Below is a small trained network, with its code and all its weights. Each question gives an input and a class and asks what happens when units are switched off, that is, made to give their printed mean instead of their output.

import numpy as np


def w(rows, s, z=0):
    codes = np.array(rows[::2]) - 128.0
    scale = np.full(codes.shape[1], s)
    scale[-1] = z or s
    return codes * scale


def f(y):
    return y / 2 * (1 + np.tanh(0.7978845608 * (y + 0.044715 * y**3)))


def log_softmax(a):
    a = a - a.max(-1, keepdims=True)
    return a - np.log(np.exp(a).sum(-1, keepdims=True))


def net(x, mask):
    res = np.array(x, float).reshape(1, 7) / 4 @ E
    y = f(res @ A[0][:, :-1].T + A[0][:, -1])
    res = res + np.where(mask, y, B[0][:, -1]) @ B[0][:, :-1]
    return log_softmax(res[-1] @ U[:, :-1].T + U[:, -1])


A, B = {}, {}
E = w([
[126,123,132,126,124,126,130,126,133,125,120,128],'x0',
[181,113,197,153,120,142,129,150,82,174,150,182],'x1',
[44,115,169,155,162,2,124,139,77,110,151,166],'x2',
[131,118,124,123,129,132,125,131,123,126,139,123],'x3',
[128,125,123,119,130,134,128,125,127,129,128,134],'x4',
[69,105,171,120,203,169,127,129,151,229,97,62],'x5',
[79,129,120,125,12,146,129,131,127,190,179,125],'x6',
],0.0094)
A[0] = w([
[91,163,109,132,83,142,114,115,133,178,171,138,93],'n1',
[56,96,182,101,207,154,139,139,150,241,96,57,51],'n2',
[21,109,163,145,153,2,126,140,83,113,161,159,82],'n3',
[75,106,127,118,21,123,136,138,126,168,156,112,117],'n4',
[76,124,72,129,136,135,120,131,143,82,116,91,86],'n5',
[167,140,108,108,66,97,143,137,113,42,149,171,4],'n6',
[54,149,52,89,124,98,132,95,182,78,113,64,121],'n7',
],0.0076,0.016)
B[0] = w([
[212,141,132,126,209,141,144,144,164,75,90,137,142],'n1',
[178,195,61,195,54,86,94,103,108,32,163,193,200],'n2',
[198,146,94,91,98,252,137,116,164,152,98,86,253],'n3',
[147,121,147,126,243,93,140,113,111,65,47,125,193],'n4',
[186,124,149,145,139,162,153,137,81,136,125,150,137],'n5',
[132,170,77,214,64,84,38,110,126,69,155,161,136],'n6',
[149,107,210,173,120,145,131,172,81,182,147,177,212],'n7',
],0.011,0.0075)
U = w([
[128,160,71,175,66,91,108,97,123,79,155,153,47],'0',
[104,116,128,119,117,123,136,120,133,136,134,119,252],'1',
[157,134,90,92,88,240,149,111,162,150,103,90,4],'2',
[139,124,145,125,253,90,147,112,126,63,54,130,44],'3',
[97,116,132,117,109,111,147,127,132,141,139,124,246],'4',
[103,112,130,117,119,116,136,126,121,143,147,120,235],'5',
[141,104,233,171,103,142,145,166,72,185,160,180,64],'6',
[33,48,113,52,99,34,129,96,204,175,223,97,102],'7',
],0.014,0.018)

Each question gives the input, the list of numbers given to net, and the class t.
The units are the neurons (one row each of A and B). Each row of codes is followed by its name. A weight is (code - 128) times the scale printed after its matrix; where a second scale follows, it is the last column's (A, B and U).
mask holds one flag per neuron, in row order. A switched-off neuron (its flag False) gives its mean, the last column of its row in B, instead of its output. The means were averaged over made-up inputs and are rounded, as every weight is.
A unit's drop is (log p(t) with every unit on - log p(t) with that unit switched off) / (log p(t) with every unit on - log p(t) with every unit switched off).
The circuit of an input: a set's keep is (log p(t) with only the set's units on - log p(t) with every unit switched off) / (log p(t) with every unit on - log p(t) with every unit switched off). Starting from all 7 units, units are removed one at a time, each time the one whose removal leaves the highest keep (on an exact tie, the one counted first), for as long as the keep stays at least 0.8.
circuit, biggest first: the units of the circuit, biggest drop first
unit that matters most: the unit with the biggest drop
top k neurons: the k neurons with the biggest drops, biggest first
drop of u: that unit's drop, to one decimal
input [8,-2,-7,5,7,-6,-6], class 1: top neuron -> (n3)
input [-1,7,6,7,-4,0,-5], class 5: circuit, biggest first -> (n7 n4)
input [-8,-8,7,3,-1,-7,-5], class 1: circuit, biggest first -> (n3 n7)
input [0,8,-4,6,8,-6,-5], class 4: top 4 neurons -> (n7 n3 n2 n4)
input [0,-1,-1,3,-3,-4,7], class 3: circuit, biggest first -> (n4 n1)
input [2,8,4,5,-6,2,8], class 3: top 3 neurons -> (n4 n1 n7)
input [0,6,2,6,-7,-5,-3], class 4: circuit, biggest first -> (n7 n2 n4)
input [-6,4,-6,1,-6,1,8], class 3: circuit, biggest first -> (n4 n1)
input [4,-1,1,-5,-5,-1,-4], class 4: top 2 neurons -> (n4 n1)
input [3,-8,-5,3,-1,-1,-5], class 6: top 2 neurons -> (n7 n3)
input [-8,2,-6,0,-7,-4,-6], class 1: circuit, biggest first -> (n3 n4)
input [5,-1,-2,-1,1,5,5], class 0: top 2 neurons -> (n2 n3)
input [5,-4,-5,-5,-8,3,-3], class 4: circuit, biggest first -> (n3 n4)
input [6,0,-4,1,-1,2,3], class 1: unit that matters most -> n3
input [-8,0,-6,8,-4,-5,2], class 1: top 2 neurons -> (n3 n2)
input [-7,-5,-5,8,-7,-7,6], class 5: circuit, biggest first -> (n2 n3)
input [-6,4,4,-3,-3,-3,-4], class 1: top 3 neurons -> (n7 n4 n3)
input [5,2,2,-3,3,-1,6], class 3: top 2 neurons -> (n4 n1)
input [-3,-8,-4,-7,-8,-7,3], class 4: top 2 neurons -> (n2 n7)
input [5,-1,3,-5,-1,1,-5], class 1: circuit, biggest first -> (n4)
input [-7,-7,-7,8,-5,-7,3], class 5: top 3 neurons -> (n3 n2 n7)
input [5,-5,-5,8,-7,-1,0], class 5: top 2 neurons -> (n3 n7)
input [-6,-6,8,-3,-5,3,-8], class 2: top 2 neurons -> (n3 n4)
input [-2,-3,-4,-1,7,0,-3], class 4: top 2 neurons -> (n3 n4)
input [-5,2,8,6,4,0,1], class 2: drop of n3 -> 0.9
input [5,3,0,0,1,6,8], class 3: drop of n1 -> 0.1
input [-8,7,3,-2,-6,4,3], class 1: unit that matters most -> n7
input [7,2,-5,-6,-6,6,-1], class 1: drop of n3 -> 1.1
